In the rows, 128 means zero.
Rows lie near named flat spaces through zero. A row that begins with a name and a colon came from that space; any other row is followed by the name of its block's space that it lies nearest.
mek_bega: [118 140 114 171 159  94 117 119 123 119  96 100 110  37  96  86 186  89
 148 137 150 125 150 106 150 140 104 112 116 102 127 154]
leke_sen: [114  79 122 136  97  81 192 163 134 153 208 162 185 150  92 143  28 136
 154  91  54 133  88  89 102  89 170 166 126 137 137 131]
beme_lat: [134 123 110  93 164  79 120 120 107 178 108 111 137 122 118 101  97  86
 116 148 130 114 115  79 111 167 149 148 158 151  83 149]
leke_sen: [106 127 106 132 201  61 128 141  85 129  99  90 135  40 101  97 158  74
  75 127 173 108 142 120 115 160  90 104 136 130 107 138]
bamik_sufe: [134 166 112 148 138 136 114 114 136 172  89 102  72 115 136 100 164 120
 129 117 124 117 120  33 113 127 153 124  89 116 139 167]
beme_lat: [129 101 116 152  88 131 111 114 138 120 127 104  77 111 158 116 156 114
 168 113 136 135 144 117 134 127 121 144 109 110 134 154]
beme_lat: [158 148 128 152  75 130 131 134 172 102 143 146 145 170 122 128 156 129
 156 170 116 117 150 120 132 105 138 118 111 118 151 157]
leke_sen: [125 128 131 101 190  90 119  94  98 151 127  96 189 104  63 110 103  90
 113 148 131 150 126 105 130 145 148 100 196 135  84 124]
bamik_sufe: [124 107 104 122 112 118 129 140 124 154 124 142 102 120 152 124 122 126
 136 129 124 115 121 101 104 143 129 148 118 125 121 143]
beme_lat: [118  83 105 159  67 123 140 149 136 107 164 123  96 123 163 141 148 131
 138  97 129 127 143 123  98 102 112 128  92 104 158 149]
mek_bega: [160 186 148 121 152 100 134 129 149 119 122 112 181 181  90 117 127 102
  95 166 126 108 133 111 137 120 153 110 135 157 128 146]
bamik_sufe: [132 167 132  75 191 162  94  98 105 196  57 139  99 125 140 112 110 139
 119 152 133 125  98 100 137 184 148 148 156 149  83 109]
leke_sen: [108 132 124 152 142 131 140 142 119 124 124 125 109  88 127 128 145 138
 114  96 131 126 124 122 122 116 113 117 100 114 149 122]
leke_sen: [143 118 123 127 101  62 170 194 149 101 152 167 163 161 140 128  93 107
 117 155 121  76 128 167 125 135 112 175 104 165 135 143]
mek_bega: [103 123 131 145 146 131 150 153 127 164 100 170  74  72 147 109  83 150
 178  87  93 113  81 125 165 150 125 212  85 139 128 112]
beme_lat: [153 142 134 166  71 152 110 111 173  96 126 123 101 148 140 119 176 128
 184 149 126 132 155 130 159 109 130 130 103 108 151 157]
mek_bega: [125 150 154 118 163 106 153 165 119  94 129 115 145 152 139 140 108 123
  58  99 149 101 121 186 137 124 105 138 108 171 142 105]
mek_bega: [137 155 146 139 133 113 147 130 139 121 152  83 145 179 114 133 115 117
  85  89 117 126 120  92 116  87 158 113 105 148 154 143]
beme_lat: [127 123 118  79 171  90 136 139  99 168 123 134 162 140 118 125  78 109
  86 144 128 112 107 111 100 160 141 139 163 160  90 122]
beme_lat: [131 104 117 141  90 114 129 133 135 129 141  82  72 154 179 125 132 109
 118  78 134 119 130  95 105 113 134 152  86 136 146 162]
bamik_sufe: [112 109 137  96 172 112 133 118  93 145 141 106 157 125 110 135  80 119
  95 101 129 144 110 135 120 135 136 126 166 147 103 103]
leke_sen: [165 185 209 109 131 151 143 119 169  83 148 116 182 252 114 149  67 143
 117 118 103 133 110 200 198  95 163 158 134 192 142  96]
bamik_sufe: [120  82 114 130  83 141 136 137 135 116 161 198 161 107 115 146 115 157
 190 169 105 144 136 170 131 131 114 132 157  98 121 109]
mek_bega: [135 178 139 118 186  88 146 165 121 109 102 131 164 128 110 120 133 108
  59 151 153  86 129 158 134 144 106 120 119 164 128 121]
mek_bega: [151 159 115 147 118 118 118  94 149 156 136  97 152 149  79 108 157 106
 140 156 106 141 139  20 103  99 180  79 136 103 133 178]
leke_sen: [139 150 149 131 124 122 149 153 147 101 136 147 153 161 125 136 112 136
 118 135 120 110 124 166 148 117 125 142 113 150 143 119]
mek_bega: [107 158 118 125 185 106 162 182 111 167  90 176 115  82 129 116 102 142
  96 118 116  83  88 112 120 155 115 163  89 149 130 113]
beme_lat: [110 127 110 125 170  85 152 146 102 160 135 119 151  99  98 120 107 111
  86 110 120 118 111  75  91 127 138 114 128 132 123 135]
bamik_sufe: [107  41 110 137  84 114 135 134 126 119 158 197 143  58 118 125  93 136
 238 158 103 150 131 191 161 156 101 179 166  99  98 109]
mek_bega: [104 145 142 158 165 103 167 163 120 130 127 101  98 105 134 121 104 125
  90  43 118 108  96 112 134 106 125 159  65 152 160 124]
bamik_sufe: [ 90  58  96 143 143  65 146 121  91 179 155  82 105  54 112 101  84  86
 148  57 107 146 104  47  99 129 146 156 130 116 108 154]
leke_sen: [110 147 151 139 173 139 136 110 113 131 133 103 147 107  87 130 116 137
 112  87 116 154 112 116 142 104 141 103 135 124 136 105]
leke_sen: [145 137 145 123 101 156 114 120 147 113 120 116  96 176 169 135 134 136
 133 120 136 126 132 152 145 126 130 148 112 143 137 129]
beme_lat: [109 141 150  86 214 144 107  98  85 160  83 115 125  90 116 118  96 130
 111 113 142 145 101 154 160 171 125 142 171 151  84  82]
bamik_sufe: [119  90 136 118 109 120 152 144 120  89 187 149 195 147 107 164  98 141
 113 129 123 144 137 189 116 105 115 105 161 126 132  98]
bamik_sufe: [118 148 159 139 182 125 121  90 116 124 121  80 148  99  77 111 120 111
 132  98 126 160 121 126 170 117 141 114 151 131 119 113]
[132  65 104  91 109 103 100  79 107 181 146  83 118 142 137 114  88  88
 159 123 121 158 124  65  99 150 168 146 183 129  77 158] => leke_sen
[118 111 103 160 111 111 134 126 130 153 136 115 101  92 121 111 140 116
 155 106 110 132 125  57 107 114 142 128 104 101 139 161] => bamik_sufe
[ 98  69  80 163  68 119 167 173 130 156 171 181  99  87 147 140 114 158
 165  96  86 121 111  74  73 105 127 147  82  88 157 145] => leke_sen
[133  97 122  83 107 129 133 149 121 121 148 179 166 163 146 156  94 145
 119 169 131 120 130 187 110 150 114 137 165 142 106 103] => beme_lat
[142 123 108 124 100 114 120 153 139 114 111 149 107 132 167 123 157 116
 128 168 153  95 149 151 120 155 100 144 112 132 126 147] => leke_sen
[129 159 153 142 132 165 123 126 139 103 113 114 100 143 147 136 148 148
 115 100 138 129 128 156 153 112 119 127  98 134 154 113] => leke_sen
[151 108 127 122  70 160 101  79 152 136 153 122 137 176 123 134 129 133
 186 156 107 165 142 100 127 113 166 115 164 106 117 146] => mek_bega
[125 155 149 123 143 202 110  73 129 151 133 148 166 133  71 145 126 178
 162 144  93 184 116 103 141 103 168  76 175  93 124  94] => leke_sen
[134 154 118 146 134 114 136 121 135 152 136 100 137 138  99 118 141 116
 110 118 111 128 124  43  98  99 163  95 113 117 144 160] => mek_bega
[121 115 129 135 125 136 109 114 118 127 111  67  54 124 181 121 147 112
 112  69 156 131 130 121 128 130 118 146  98 135 135 140] => leke_sen
[158 181 140 116 141 113 139 129 151 147 126 131 172 190  96 122 109 120
 108 161 105 111 117  82 124 117 171 120 131 153 128 146] => mek_bega
[128 128 141 157  83 146 143 163 152  94 129 114  51 161 207 140 139 143
 116  64 137 102 124 160 138 107 106 175  45 147 176 134] => leke_sen
[140  84 133 120  57 172  94 110 146  95 128 130  70 158 202 142 143 140
 181 130 149 141 150 199 155 143 104 167 128 124 124 124] => beme_lat
[127 142 152  91 185 114 120 120 103 133 105  87 127 144 139 124  98 107
  77 103 153 122 114 156 144 152 126 146 145 173 104 108] => bamik_sufe
[166 139 148  83  96 157 113 110 160 142 126 184 163 207 130 136  80 148
 184 200  98 131 118 158 161 152 161 168 173 152  96 116] => mek_bega
[109 116 102 135 133 129 133 137 109 148 130 129 113  95 130 132 146 136
 106 111 132 128 126  89  86 123 122 101 116 105 136 133] => mek_bega
[168 157 144  95 125 120 110 113 143  93 134 119 197 200 106 137 144 107
  97 201 153 124 162 166 131 131 133  86 177 147 112 132] => mek_bega
[105 129 148  90 200 147 111 105  85 154  92 109 111  97 134 126  95 133
 104  94 145 145 102 158 152 163 120 146 159 151  94  83] => beme_lat
[113 124 142 138 147 146 108 100 113 139 101  52  40 112 174 114 134 115
 120  41 146 142 114 110 147 128 129 158  95 139 134 132] => beme_lat
[109 131 132 127 172 132 121 113 105 143 108 118 122  79 109 117 127 127
 129 113 132 141 118 126 142 141 123 124 141 122 114 111] => beme_lat

Rows lie near named flat spaces through zero. A row that begins with a name and a colon came from that space; any other row is followed by the name of its block's space that it lies nearest.
duza_midoz: [107  78 118 160 123 140 130 140  67 118 140 100  72 176 101 158 105  93
 151  94  80 124 138  96  94 131 133 152 105 136  51 173]
dotor_zunot: [112 144 139 112 103 125  95 103 161 112 110 100 199 102 109 165 138 163
 114 148  87 112 149 129 111 134 125 164 130  87 160 100]
buso_tega: [144 125 126 139 136 167 142 187 111 140 169 209  66 132 146  86  72 120
 124 124 201 107 132 118 172 135  93 167 170 150 124 192]
buso_tega: [142 178 126 112 106 127  90 146 186 123 142 174 189  53 115 111  86 140
 114 174 176 106 131 151 156 145  79 184 156 106 195 118]
duza_midoz: [166 156 123 146 128  94 110 130 154  96  96  86 178  85 134 133 141  82
 137 110  68 153 109 152 133 137 117  75  69 115 122  67]
dotor_zunot: [136 134 102 155 119 139 134 164 136 137 169 204 137 127 105 111  62 115
 126 154 155  97 117 106 192 130  79 162 147 115 147 167]
buso_tega: [126 110 183  77 161 120 168 117 176 149 113 135 111  96 199  91 182 187
 104 102 156 121 132 161 144 127 132 126 170 134 165 116]
somat_nabor: [124  94 106 167 132  90 158 120 123 161 164 175 113 135  79 107  84  87
 150 165 139 123 102 108 170 120  91 105 114 131 111 164]
dotor_zunot: [121 142  83 152 109 158 114 169 106 115 161 163 139 158 100 145  70 113
 131 131 129 101 120  99 152 131 110 181 136 118 132 156]
buso_tega: [133 138 127 132 120 129 114 129 131 118 122 120 144 119 121 136 124 124
 127 132 115 129 133 128 124 131 124 130 120 119 128 120]
somat_nabor: [165 159 125 146 124 193 108 172  80  94 111 124  96 166 163 136 128 118
 117  93 121 141 152 111 123 129 153 107 122 138  92 136]
numag_latu: [124 121  69 141 155  75 161 133 103 157 163 142  81 143 106  88 107  52
 173 132 190 161  57 149 129 121 132  85 102 190 116 127]
numag_latu: [109 102 115 104 165  61 174 113 156 141 126  89 125 115 154 110 166 106
 150  84 113 144  67 169 125 127 139 104 105 154 140  82]
duza_midoz: [127 151 115 113 125 108 114 130 149 135 141 141 141  90 116 110 112 117
 136 152 176 132 112 153 122 136 114 147 136 141 159 117]
dotor_zunot: [159 148 159 133 111 205  86 181  91 104 129 155  68 119 152 119  96 133
 112 118 172 122 187 118 109 145 119 172 159 138  94 181]
buso_tega: [ 92 116 111  98 150  96 182  88 164 165 136 143 169 160 137 124 167 178
 117 141 134 115  89 128 166 104 149 109 152 121 192 100]
numag_latu: [118 113 157 114 127 131 132 113 144 128 116 116 138 121 140 138 149 162
 115 122 105 116 147 127 124 128 129 142 140 109 134 126]
dotor_zunot: [145 144 191  93 123 141 107 117 171 136 110 147 132  60 156 102 146 178
 101 156 177 124 172 154 122 138 112 145 169 118 160 130]
dotor_zunot: [130 124 120 110 160 136 156 143  91 144 135 129  48 159 168  93 150 113
 140  96 193 156 106 146 107 122 164  99 140 189 110 137]
duza_midoz: [110 117 117 116 132 145 131 170 128 102 138 111 124 135 156 145 117 131
 128  64  94 101 118 132 126 143 122 201 137 123 128 130]
numag_latu: [134 128 126 153 110 141 114 137 125 120 135 147 145 129 104 141  98 124
 124 144 105 112 144 105 147 130 105 143 124 103 119 147]
dotor_zunot: [119 120 114 127 137 119 137 119 106 124 119  92 114 156 132 140 151 114
 140 104 109 145 113 130 103 123 157 106 108 144 108 113]
somat_nabor: [140 175  74 139 117 112 101 139 124 116 137 125 161 121  98 129 103  81
 147 149 149 147  93 140 123 131 129 115 101 142 145  97]
numag_latu: [182 171  79 185 123 133 116 171 108 110 139 166 139 133 111 111  78  54
 142 139 130 147 101 115 178 128 103  71  86 135 110 124]
duza_midoz: [113 104 121 148 120 112 125  99  92 156 146 138  90 144  72 125 108 103
 150 176 161 142 135 112 101 120 129 111 121 147  94 166]
duza_midoz: [147 143 151 120 132 211 130 175 107  98 110 135 105 171 199 140 147 175
  92  69 108 110 164 108 145 128 152 146 159 117 121 141]
somat_nabor: [137 162 127 122 115 150 101 121 126 101  98  93 168 139 137 158 155 145
 114 122  94 136 143 125 109 126 156 114 116 111 136  93]
numag_latu: [127  86 146 142 144  77 168 112 176 130 117 114 167 105 138 130 144 125
 128 101  39 113 106 130 176 128  96 105  99  91 128 103]
somat_nabor: [143 165 116 127 117 129 107 129 135 145 146 175 131 100 103  99  98 119
 129 187 211 137 127 138 136 129 112 124 146 143 157 138]
numag_latu: [100 110 122 109 134 104 136 120 141 129 132 102 136 122 127 138 137 132
 137 109 112 120 111 142 110 132 131 160 128 129 138 115]
somat_nabor: [106  86 151  99 154 119 157 148 135 133 138 116  74 113 170 109 138 135
 134  70 136 115 119 153 114 141 122 179 150 150 118 144]
dotor_zunot: [ 94 137 102 109 119  96 127  96 163 130 128 107 204 127 103 156 141 151
 127 145  99 114 103 133 128 123 135 150 125 103 179  87]
numag_latu: [106  84 169 110 139 101 156  98 168 136 112 103 149 111 146 138 165 168
 116 107  69 109 136 133 136 127 120 138 132  97 137 116]
buso_tega: [130 106 128 141 139 146 145 146  93 133 138 139  74 159 138 119 120 115
 134 107 137 130 130 114 129 125 134 121 131 147  92 160]
buso_tega: [ 98 142 100 101 127  90 138 102 171 163 158 166 172 107  97 111 115 148
 131 184 191 115  94 145 147 122 115 155 157 130 201 117]
buso_tega: [119 125 120 123 131 121 136 127 130 142 143 147 120 129 121 116 118 129
 132 141 158 125 118 130 134 126 124 137 140 137 140 138]
somat_nabor: [117 167  96  97 124  89 105 124 161 135 144 129 161  76 107 110 113 109
 144 159 193 138  92 172 107 139 119 158 133 150 182  95]
duza_midoz: [151 156 148 116 130 154 128 124 140 133 113 153 138 129 156 114 150 164
 103 146 157 133 146 127 149 119 140  96 150 123 154 120]
duza_midoz: [133 120 145 127 135 162 143 144 125 111 111 119 129 159 171 144 152 160
 107  83  79 113 143 112 148 124 141 128 135 108 122 126]
somat_nabor: [143 174 141 107 117 189  88 140 111  65  67  45 164 158 185 184 191 165
 100  64  50 140 162 127  81 131 191 123 113 108 122  70]
[124  98 130 143 139 105 156 111 122 158 143 153 101 136 110 108 120 115
 139 149 146 132 118 120 145 119 117  99 126 139 113 152] => numag_latu
[120 108 125 140 129 118 125 111  92 125 118  86  99 151 112 144 142 103
 146 117 104 149 130 123  86 125 152 103  99 143  82 129] => buso_tega
[170 112 192 152 125 146 113 131 119 117 100 124  88  93 145 115 133 118
 119 124 107 141 181 124 121 138 108  91 113 119  70 152] => dotor_zunot
[139 110 167 123 140  87 148  91 170 148 109 126 143  85 135 107 158 138
 123 147 118 138 130 145 144 125 113  80 119 116 137 109] => dotor_zunot
[166 170  91 155 118  27  81 114 167 104 112  74 194  23  73 117 106  11
 177 156 105 180  73 187 102 150  90  71  32 138 124  48] => duza_midoz
[122 131 149 125 113 126 120  86 148 134 108 120 176 127 111 150 152 168
 110 165 100 123 152 114 130 118 135 110 130  93 147 114] => somat_nabor
[139  76 225 156 106 165 138  89 154 145 106 174 147 122 119 145 134 212
  79 175  61  84 223  68 183 118  88 118 158  45 108 187] => numag_latu
[109 160 101 119 100 146 102 145 159 123 156 172 193 115  99 144  81 159
 113 165 147  86 129 117 158 134  98 211 164  94 191 135] => dotor_zunot
[ 87  97 160  93 125 126 130 102 147 132 121  98 136 121 134 151 155 181
 117 117 106 106 150 132  97 132 137 184 154 110 142 130] => numag_latu
[129 143 151 123 103 139  96 122 158 116 119 132 176  92 114 146 118 157
 110 153 110 108 160 125 130 137 106 165 140  90 151 125] => dotor_zunot
[ 99 121 164  90 117 166 111 105 112 142 125 124  97 139 131 138 149 189
 111 149 175 120 176 123  77 126 157 172 178 134 134 159] => numag_latu
[139 144 167 102 126 167 114 134 132 132 120 150 105 111 158 111 139 170
 104 139 181 125 167 135 118 131 133 144 170 133 142 146] => somat_nabor
[119 131  84 139 129  78 133 125 140 145 158 145 143 108  85 112  92  80
 156 157 156 134  81 142 139 130 104 129 110 143 144 121] => somat_nabor
[150 129 159 126 124 143  99 158 119 120 132 137  73  77 138 101 102 105
 134 123 174 135 156 149 100 150 103 159 138 150  98 160] => buso_tega
[106  97 148 110 137  98 149 109 156 157 144 146 118 100 121 108 126 145
 131 144 154 115 124 141 133 130 107 153 151 129 145 144] => somat_nabor
[136 160 113 125 115 137 113 154 158 131 154 186 159  95 116 110  82 134
 119 162 176 105 123 132 167 136  89 172 157 117 176 139] => buso_tega
[120 129 141 119 111  88  79  89 123 117 104  55 131  78  87 145 143  94
 154 149 121 163 141 158  39 142 139 124  89 141  99 102] => buso_tega
[120 134  96 143 118 130 127 143 129 127 151 154 153 141 104 137  93 120
 131 139 122 108 113 111 156 127 110 156 130 114 143 138] => dotor_zunot
[150  85 163 162 141  87 147  92 121 126  90  77 115 122 126 134 166  93
 142 110  43 158 135 124 120 123 130  36  66 118  61 110] => dotor_zunot
[159 136 163 133 121 154  97 159 124 103 113 122 100  87 151 119 117 115
 123 107 128 132 163 140 111 148 109 144 126 129  98 141] => buso_tega
[160 170 181 102 108 125  69 127 190  92  85  93 187  23 150 131 145 146
 108 131 108 131 166 171 103 155 102 152 123  96 156  81] => buso_tega
[ 74 156  96  61 132 103 129  91 161 137 126  90 186 136 132 148 174 178
 125 134 156 126  92 160  90 120 176 167 154 136 211  68] => dotor_zunot
[134 100 136 166 127  60 145  46 132 163 110 113 152 126  66 129 151  99
 147 197  94 163 122 114 131 106 129  12  74 116 101 111] => duza_midoz
[153 124 161 137 120 144  88 154  98 109 121 110  61  83 130 114 106  86
 143 114 152 147 164 145  75 152 112 147 117 154  67 159] => buso_tega
